Below are the code and all the weights of a small trained network. Each question names an input and a class and asks about switching units off, where a switched-off unit gives its printed mean instead of its output.

import numpy as np


def w(rows, s, z=0):
    codes = np.array(rows[::2]) - 128.0
    scale = np.full(codes.shape[1], s)
    scale[-1] = z or s
    return codes * scale


def f(y):
    return np.maximum(y, 0)


def log_softmax(a):
    a = a - a.max(-1, keepdims=True)
    return a - np.log(np.exp(a).sum(-1, keepdims=True))


def net(x, mask):
    res = np.array(x, float).reshape(1, 7) / 4 @ E
    y = f(res @ A[0][:, :-1].T + A[0][:, -1])
    res = res + np.where(mask, y, B[0][:, -1]) @ B[0][:, :-1]
    return log_softmax(res[-1] @ U[:, :-1].T + U[:, -1])


A, B = {}, {}
E = w([
[129,128,128],'x0',
[127,128,128],'x1',
[214,87,36],'x2',
[128,127,128],'x3',
[105,244,59],'x4',
[254,193,167],'x5',
[129,129,127],'x6',
],0.0085)
A[0] = w([
[97,209,105,150],'neuron 0',
[99,186,74,134],'neuron 1',
[79,167,226,77],'neuron 2',
[135,135,103,49],'neuron 3',
[49,118,144,88],'neuron 4',
[97,127,155,117],'neuron 5',
[180,128,120,121],'neuron 6',
[95,225,66,98],'neuron 7',
[133,135,111,57],'neuron 8',
[154,20,236,116],'neuron 9',
[96,163,198,115],'neuron 10',
[167,144,133,43],'neuron 11',
[102,229,91,126],'neuron 12',
[118,171,105,131],'neuron 13',
[46,83,98,97],'neuron 14',
[234,207,242,59],'neuron 15',
[65,84,85,45],'neuron 16',
[176,96,44,57],'neuron 17',
[141,77,167,126],'neuron 18',
[136,152,137,253],'neuron 19',
[48,75,75,34],'neuron 20',
[83,194,246,88],'neuron 21',
[192,60,15,86],'neuron 22',
[175,123,84,66],'neuron 23',
[137,80,183,159],'neuron 24',
],0.013,0.0026)
B[0] = w([
[133,93,170,207],'neuron 0',
[158,127,176,203],'neuron 1',
[36,132,108,220],'neuron 2',
[116,121,132,140],'neuron 3',
[135,122,93,209],'neuron 4',
[114,139,123,167],'neuron 5',
[135,140,104,169],'neuron 6',
[168,115,198,227],'neuron 7',
[123,102,131,135],'neuron 8',
[164,117,240,254],'neuron 9',
[68,126,109,196],'neuron 10',
[145,132,102,152],'neuron 11',
[138,110,195,221],'neuron 12',
[135,114,158,171],'neuron 13',
[189,138,82,229],'neuron 14',
[232,143,31,249],'neuron 15',
[188,130,81,207],'neuron 16',
[48,120,115,201],'neuron 17',
[143,122,174,182],'neuron 18',
[133,128,141,168],'neuron 19',
[201,156,74,228],'neuron 20',
[18,131,89,237],'neuron 21',
[4,142,123,239],'neuron 22',
[94,126,113,173],'neuron 23',
[137,114,180,193],'neuron 24',
],0.029,0.0092)
U = w([
[126,125,245,58],'0',
[21,150,119,253],'1',
[164,158,79,91],'2',
],0.012,0.00066)

Each question gives the input, the list of numbers given to net, and the class t.
The units are the neurons (one row each of A and B). Each row of codes is followed by its name. A weight is (code - 128) times the scale printed after its matrix; where a second scale follows, it is the last column's (A, B and U).
mask holds one flag per neuron, in row order. A switched-off neuron (its flag False) gives its mean, the last column of its row in B, instead of its output. The means were averaged over made-up inputs and are rounded, as every weight is.
A unit's drop is (log p(t) with every unit on - log p(t) with that unit switched off) / (log p(t) with every unit on - log p(t) with every unit switched off).
unit that matters most: the unit with the biggest drop
top k neurons: the k neurons with the biggest drops, biggest first
drop of u: that unit's drop, to one decimal
input [7,-6,6,-4,-5,0,-7], class 1: unit that matters most => neuron 22
input [-6,0,7,0,-4,-8,-6], class 2: top 4 neurons => neuron 20; neuron 16; neuron 14; neuron 21
input [6,8,-8,1,-1,8,-4], class 1: top 3 neurons => neuron 21; neuron 2; neuron 10
input [-3,-6,4,5,-2,4,-7], class 1: top 4 neurons => neuron 22; neuron 20; neuron 14; neuron 16
input [-6,-2,-3,-6,3,-4,0], class 2: top 4 neurons => neuron 9; neuron 22; neuron 14; neuron 20
input [-7,5,4,-2,8,-7,-8], class 0: top 2 neurons => neuron 7; neuron 15
input [3,-7,2,-6,2,-2,-7], class 0: top 3 neurons => neuron 15; neuron 21; neuron 2
input [7,0,4,6,8,7,-2], class 0: top 2 neurons => neuron 12; neuron 7
input [-7,-3,8,3,-7,5,6], class 1: top 3 neurons => neuron 22; neuron 17; neuron 7
input [2,7,7,2,2,6,-4], class 1: drop of neuron 22 => 1.4
input [8,0,0,0,2,-4,-4], class 2: drop of neuron 9 => 0.1
input [4,-7,0,2,-7,8,6], class 2: drop of neuron 15 => 6.5
